Known rows:
q_346: [ 11   2  -5  15  -3   1  -1  -4   7  -4   1   5  -1  -2  -5  -2   1   2
   1  -7 -10  -4   4  -8  -5   2  -3  -4  -6   1   0   3   4   4  -2   9
   1  -3  -5]
q_23: [ 11 -11   3  -9   1 -10  -6   3   4   4   3  -1   1   7 -10  -1   5   1
   6   5  -6  -2   3  -1   4   6  -1  14  -1  -1  -3   0  -2  -5  -3   0
   7  -1   0]
q_255: [-2  1  6  1  4  0  0  1  2  0 -4  0 -7 -2  6  1  2  1 -3 -6  4 -1 -4  1
 -5  4 -2 -5 -3  2  0  0 -3 -1  4  2 -5  0  3]
q_224: [11 -7  7 -7 -3 -2 -3  3 -2  2 -9 -3 -6  1  2 -2  3  1 -4 -7 -1  2 -4  4
  0  8  1 17 -5  1 -2 -3 -5 -5 -1  5  1  3  3]
q_174: [ -4   2   0   5   2  -3   1   2   3  -2  -6  -1   3   2   5   0  -1  -1
   2   1   3   3   1  -1   3  -3   2 -11   1  -4   2   7   0   2   1  -1
  -1  -3   2]
q_926: [-49  20 -11  13   3  -3  -5  30 -26  12  12 -45 -21  -3  -7   6 -29 -12
   6   4 -48 -16  -7  53  17  15  15  18   2  -3  -9  11  10  -3   7 -54
 -24 -10  13]
q_660: [ -1 -12  -5   8   0   1  -1   2   5   0   7   2   3  -8   0  -3   1  -1
  -3 -11  -7  -7   4 -18   1   3   0   0   2   3   2   0   8   7  -3 -16
  -5   7   0]
q_5: [-11 -13  12  -6   3   1   2  -2 -23  -5   5  -4 -11 -14   8   1   3  -3
   5   6  -4  -3  -1  -9   3  -7   4  -1  -5   1  10  -4   3  -3   8   4
   6 -13  -4]
q_788: [-19   7  33 -18   5 -11  -1 -14 -16   3   4  -1 -10  -3  22  -2   2  -5
   2   5   9   8   4 -12  13 -22 -13 -27 -14  -8   9   1   5  -5   1   5
   7  -9   3]
q_342: [-16   6  15  -2   2 -11  -1  -3  -1   3   2  -2  -4  -2  12  -3  -3  -4
   1   0   0   3   4  -8  12 -11  -7 -18  -7  -7   5   4   6   0  -2  -6
  -2  -2   4]
q_911: [ -7  -7  14  -5   7 -15  -3  -5  -4   1  12   3  -9  -2   4   1   8   0
   6   7   6  -4   3 -10   0  -4  -7 -11  -5  -2   5  -2   3  -4   6   3
   7 -11  -1]
q_976: [ 12  20  -4  19  -4   1  -2  -8   4  -5  -5   4   3  19  -7  -4   4   3
 -10  -6   4  -8   4 -10  -3  -7  -7 -15  17   8   3   3   4   0 -14  -3
   1  16   3]
q_311: [-10   6  -1  -1  -2   0   1  -2  -1   3  10   4   0  -2  -7   1  -1   0
   1   2   6   3  -1   1  -3  -5  -1   9   6   4  -1  -2   2   3   4   3
  -4  -3  -6]
q_663: [ -5  -6  -6   7  -4   0   4   3   0  -2   4   6  -6  -5 -11   3   0   1
   5   2   5   2  -3   2  -7  -5   7  19   3   4   0  -3   1   5  10   9
  -4  -8 -10]
q_162: [ 6  8 -5 12 -2  3 -1 -5 -5 -6 -3  2 -4  8 -4 -1  1  2  0 -1 -2 -7  1 -4
 -3 -3 -5 -8  3  4  4  1  2 -1 -3  6  3  2 -1]
q_700: [-2  1  7  2  3 -1 -1  1  0 -1 -3 -1 -6 -1  6  1  2  1 -3 -6  5 -1 -4  2
 -5  4  0 -6 -2  2  0  0 -2 -1  3 -1 -4  0  2]
q_300: [-3 -1  0  6  2 -3  1  2  6 -2 -7  0  3  2  3  0 -1 -2  0  2  1  4  1  0
  3 -3  0 -6  0 -3  2  6  0  2 -1 -1 -2 -4  1]
q_290: [  9  36   0  -7   2  20  -5 -22  19   1   3   0  23  12  17  -1  -4   1
 -10   6   5   2   5   1 -14  15 -11 -21  16   2  -3  13 -13  -5 -14   6
   7   6   3]

Facts:
q_162 sasil [q_663]
q_203 sasil [q_346,q_443]
q_242 sasil [q_453]
q_277 sasil [q_594,q_476,q_667]
q_283 sasil [q_706,q_242,q_495,q_453]
q_285 sasil [q_646]
q_288 sasil [q_660,q_675,q_443]
q_290 sasil [q_285]
q_342 sasil [q_615,q_5,q_585]
q_344 sasil [q_5,q_536]
q_346 sasil [q_828,q_453]
q_420 sasil [q_754]
q_43 sasil [q_450,q_615,q_420]
q_450 sasil [q_926]
q_453 sasil [q_663]
q_476 sasil [q_285]
q_495 sasil [q_663,q_242]
q_501 sasil [q_285,q_275,q_162]
q_536 sasil [q_663,q_646]
q_567 sasil [q_536]
q_573 sasil [q_501]
q_614 sasil [q_646,q_852,q_987]
q_615 sasil [q_621]
q_621 sasil [q_663]
q_640 sasil [q_283]
q_660 sasil [q_453]
q_667 sasil [q_5,q_453]
q_675 sasil [q_987,q_162,q_585]
q_706 sasil [q_663]
q_715 sasil [q_911,q_640,q_675,q_987]
q_754 sasil [q_660]
q_788 sasil [q_5]
q_828 sasil [q_663,q_277]
q_852 sasil [q_947,q_536]
q_859 sasil [q_5]
q_866 sasil [q_283,q_344,q_987,q_453]
q_896 sasil [q_567]
q_911 sasil [q_5]
q_976 sasil [q_501,q_443]
q_987 sasil [q_285,q_667]
momu q_288 <- q_104,q_539,q_599,q_80,q_918,q_987
momu q_744 <- q_162,q_346,q_882,q_976
momu q_23 <- q_168,q_283,q_794
momu q_539 <- q_174,q_342,q_640,q_896
momu q_703 <- q_196,q_866
momu q_646 <- q_203,q_311,q_443,q_453,q_614,q_663,q_667,q_754,q_947
momu q_706 <- q_242,q_285,q_420,q_836
momu q_80 <- q_248,q_277
momu q_224 <- q_255,q_280,q_450,q_476,q_495,q_501,q_567,q_573,q_594,q_675,q_828,q_956
momu q_534 <- q_275,q_344,q_995
momu q_433 <- q_290,q_43,q_536,q_621,q_928
momu q_599 <- q_300,q_788,q_926
momu q_168 <- q_302,q_911
momu q_611 <- q_421,q_615,q_646,q_703,q_706,q_859
momu q_74 <- q_433,q_744,q_852,q_914
momu q_581 <- q_5,q_534,q_660,q_715,q_816
momu q_956 <- q_585
momu q_280 <- q_700
momu q_918 <- q_992

Rows:
No name comes twice in this set of rows, the named rows included.
[-19   8  31 -24   0  -7   1 -16 -24   5  16   2 -13  -8  16   0   3  -3
  -1   6  13   5   3  -5   7 -23 -12 -23 -11  -6   6  -8   8  -5   3   5
   8  -7   0]	q_859
[-4 -3  1  4 -5 -2  2 -2  4  2  9 10 -1 -5 -5  1  0  0  1 -2  7  3  0 -7
 -4 -6  0  8  3  2 -3 -2  3  6  4  8 -4 -3 -9]	q_453
[ 11  -3   6   9   6   4  -2  -6  12  -5  -1  -2   7  -3   6   2   1  -2
  -1   3  -6  10   2  11  -5   4   6   0   0  -3  -1  17  -6   2   3  11
  -1 -18  -9]	q_277
[  4   6   0  11  -5  -5   1  -6  13   1  11   9   7   5 -10  -2   4   1
  -7 -10   9   4   4 -11  -4  -8  -7   2  14   5  -3   3   4   8  -5  -2
  -8  12  -6]	q_203
[ -2  -3   8   4   1  -3   0  -1   1  -1  -3   4 -10  -1   7   0   5   2
  -3  -7   9  -3  -2  -4  -3   1  -3  -1  -1   3   3  -1   0   0   3   3
  -3   1   2]	q_675
[ -2  -9   5   6   1  -5   2   0   4  -3  -8   6  -2  -4   8  -2   1  -1
   3   0   3   5   2 -10   5  -7   0  -6  -7  -5   6   5   3   4   2   5
   0  -7  -1]	q_640
[  2  -3  -9  19  -7  -3   4   2   3  -3   5   6  -7   5 -17   0   4   2
  -2  -3   7  -1   1  -4  -6  -9   5  21  15   9   1   0   5   6   2   2
 -10   3  -8]	q_443
[ -9  12  -8 -16  -1   9   3  -6  11   5   1  12  14  -1   6   1  -3   1
   3   8  22   6  -2 -10  -6   2  -8  -2  13   1  -2  -5  -8   1   2  10
   2   3  -1]	q_614
[ 23  -9  12  15   9  15  -3  -6  13  -9   6  -9  -4 -15   5   7   4   1
  -5   0 -11   8  -4  35 -22  19  16  20  -4   2  -7  20 -11   0  12  24
  -5 -31 -18]	q_594
[ -7   7  -4   8  -1  -1  -2   0  -6  -1   3   0  -7  -5  -2  -1  -6   0
   4  -5 -15  -9   2  -5   3   2  -6  -7 -12  -1   1  -2   7   3   0  -1
   0  -4   0]	q_621
[ -7   6 -23 -11   0  15   3   1   5  -1 -18  15   9  -1  13   3  -6   5
  11  13  12  -5  -4 -14  -6  16  -8  -9   2  -1   5  -7 -10  -2   6  14
  10  -1   6]	q_852

The same elements again, as new rows of numbers:
Known rows:
q_168: [ 17 -10  -1   2 -25   9   0   8  10  -2 -11  28 -21  -4  -4  -7 -14 -11
   2  21  -4  -3 -20   7   4  11  16  14   3]
q_675: [-32   6  -6   3   3 -20  -9  -8  14  -7  -2  -4  13  -4 -12   9 -10 -10
  -2  28  12  12  -6 -28  23 -18  -4   9  -3]
q_443: [-10   1  13 -13  -8   0  -3  -5   8   9   5   3   0   2   8   1  -5  -3
  -5  -3  -5  -1  -3 -12  -1  -5  11 -11  23]
q_302: [  7  -9   1   0 -13   4  -8   8   7  -4  -9  14 -18   2   1  -3   1  -7
   2  -2  -4  -4 -16   5   3   8  12   9   8]
q_275: [  6  -4   7  10 -12   0  -9   6   9   8   0  -2 -17   1   2   2  26  16
  -3   9   3  -1  -4  -4  -7 -13  -2   2   8]
q_918: [  9  14 -17   2 -13  23  -2  -1  -2  13   8  21  -2  -4  -7   1  -2  -1
   1   3  -5 -15  -3   1  -6  10  -2   0  -7]
q_646: [ 16  10  47  -7 -20  11  11 -13  -1  12   4  11   8  -7   7   5 -18  -2
  -2 -15  -7   9 -10   2  -1   5   8 -16  22]
q_987: [ -1  11  -2   4 -19  23   2  -2  -1   3  -2 -58  21 -16  -2   9  -7  -3
  -3   1  12 -10 -12   8  22  16 -17   6  -4]
q_224: [ -7   5   3  14  -4  -3   5 -14   1   9  -7  45 -10   8  -8   6   1  -5
   7 -30   1   2  14 -11   7   2   0  -3  -3]
q_852: [  0  -8  36  10  23   6   0  11  -6 -30   0  19  18  -4  -1  -3 -13  -1
   3   5  -6   0 -17  -2 -13  -2 -19  -5 -26]
q_501: [-14   7   0   6 -24  -4  -4 -17  10   1 -11 -15  15 -11  -2   6 -11  -3
   0 -12  17  -3   4  -8  26  -8 -10  -1  -9]
q_663: [ 20   6   0 -20  -9 -32  -4 -22  -6   2   2 -13   5  -4   5   2   1   7
   5 -14  -5  19  -8  14  -5 -14  24 -15  -2]
q_43: [ -9  -8  -2  -4   7  -8  -4   1   8 -16   1   2   2  -6   2 -15  -1  -2
  -7   7   2 -11   7 -13  -2  -5  -7  -4 -15]
q_567: [-16  -5  41  20  20   5  -4  11 -16 -23  -5  40  25   4  -2  10 -19  -2
  16  10  -5  10  -8  -4  -7  -6 -13  -5 -22]
q_283: [ -5 -11 -13  -6  28 -12  24   3   1  -2  -4 -37 -11  22  -6  16  -3 -11
   7  57  -3   6 -37   2   2   6  -1  25   8]
q_585: [-15   1  -3   5   2  -8  -7  -4   5   2  -3  21 -10   3  -7   5  10  -2
   1 -18   1   4   3 -12   5   0   1   0   2]
q_74: [ 13  -1   1   0   4  -2  10  -6   9  -5   1  23 -13  -7  -5 -13   6  -4
  -8 -19  -3 -10  -2  -7  -7   9  -8  -3 -15]
q_196: [ -3   2   5  -3  -2  -3  -2   5   2   5   0   8  -7   3   3   2  -5   1
  -5 -28  -3   6   0   7  -3  -3   5   1  13]

Rows:
No name comes twice in this set of rows, the named rows included.
[-19  -2  -1   6  -1  -9  -5  -5   1   0  -5  23   0   8  -1   4   1  -5
   5  -8   3  -1  11 -13   6  -7  -2  -2   0]	q_450
[  8 -15  11 -13  17  10  20   8 -21   7   5 -58   7   5   6  -2  11  -7
   3  46   2  10  31   0  10  31  12  -4  37]	q_667
[  8   9  27  10 -26  18   9  10  -4  -4 -11 -29  26 -15  14   8 -28   7
  -6 -75  11   6  -5  37  16   5 -18   2  -1]	q_285
[ -2   0  21 -12  -7   0  -2  -4   4   9   4  -2  -3   1   5   4   3  -3
  -4 -12  -6   5  -5  -5  -3   1   9  -9  23]	q_311
[  3  -3 -12   0  17  23 -15  20 -19  -6   9 -23   7 -11  -8  -7  14  -3
   3  27   2   5  29  -2   8  34   6  -2   6]	q_788
[  3   1 -18  -2  15 -38   6 -24 -11  -1  -6  -9   2  10  -7  13   8   5
  14  -8   2  18  -6   6   2 -11   5   1 -24]	q_495
[ 12 -15  36  20  24  16  -8  31 -20 -16   8  -9   7  -9  -5  -2  15  12
   7  69   3  21  13  -4  -6   7  -3   0   4]	q_344
[ -8  -5  -4  -4   1  -7   0  -4  14 -13  -1  -3   1  -7   1 -11  -5  -4
  -9   7   5  -9  -1 -13   1  -7 -10  -2 -13]	q_976
[-27  -5  -7  -5  -4  -1  -4  17   5  -9   0  22  20   5  17  -9 -42   5
  -4  11   0  -7  24   0   1 -33   4   1   3]	q_420
[ 14 -21  -1   1  14  15 -14  28 -13 -17  -2 -16  -5 -17  -9 -15   7 -13
   3  47   3  17  26  -3  18  37  23   8  19]	q_911
[ -8   5  -3   0   2  -4  -3  15   2   1   2  11  -2   8   6   1 -13   2
  -8 -49  -2   9   5  14  -4  -5   4   5  13]	q_836

The same elements again, as new rows of numbers:
Known rows:
q_203: [-30   3  -9  26  46 -83 -34  29 -29 -28   9  17 -33]
q_453: [  5  19  23 -11  41 -55 -50 -25  42  -5  51 -27  -1]
q_667: [-11  -5 -33   3  37 -65 -23   4 -16 -16  46   5 -24]
q_290: [-57   2 -49  40  20   0  -1   3 -33 -44 -11  18   4]
q_433: [-16  10  16  12 -16   4  -4   2  23   8 -23  -5  -1]
q_675: [ -2 -13  -8   5  24 -28 -24   2 -39 -16  13  -4  -2]
q_23: [ 11   1  20 -23 -33  19  -3   8   3  26   2   9 -19]
q_242: [ -3  -4  45   9  39 -49 -38   3  74  -4  25  -3  16]
q_882: [  4  -9   7  22  -1  18 -16  -4   2   4 -34 -10   7]
q_816: [ 20   7  14 -19 -17   7  -4   2  -4  17  19   5 -23]
q_794: [  7   2  17 -23 -35  32  -1  11   2  29   2   8 -25]
q_280: [ 23 -13  33 -12 -15 -11   4  17  20   9  14  -4 -32]
q_283: [ -3   0  21  -9  32 -13 -54   3  31  10 -11   8   2]
q_581: [ 16   6  13 -19 -17  15  -3   1   5  13  18   3 -19]
q_621: [-45  20 -13  46   6  -7 -37   0  13 -42 -14 -12  31]
q_640: [  5  11  20 -12  12 -30 -24 -28  17 -33  -7  -2   3]
q_788: [-10 -11 -34  -5 -18 -25   4  -6 -31 -32  -2  13 -12]
q_43: [-76  16 -29  69 -26 -10 -22  47 -40 -58 -37  15  20]

Rows:
No name comes twice in this set of rows, the named rows included.
[ -3  -4  37   9  37 -38 -34   4  68 -13  15   2   9]	q_706
[-11  30   1  17 -77  19  11  -8 -15 -75  27 -18  -4]	q_926
[ 19   2   2  -3  -6 -12 -14 -20  -9 -11  45 -34  -1]	q_585
[ -3 -14 -44  24  14 -22   8   0  -7 -58  69 -23 -33]	q_594
[-24 -17 -23  66  51 -32 -49   4  -1 -61 -23  -6   6]	q_346
[-16 -21   6  14  53 -62 -33  34  15  -7  -9  39  -5]	q_866
[-13   9  -3  26 -23 -16 -18  13  -4 -28  29 -11   5]	q_615
[-13 -24 -28   3  15 -37  -9  15 -22  14   9  18 -12]	q_859
[ 24  -8  54  -5   4  19 -10 -13  39 -16  30   6  -4]	q_567

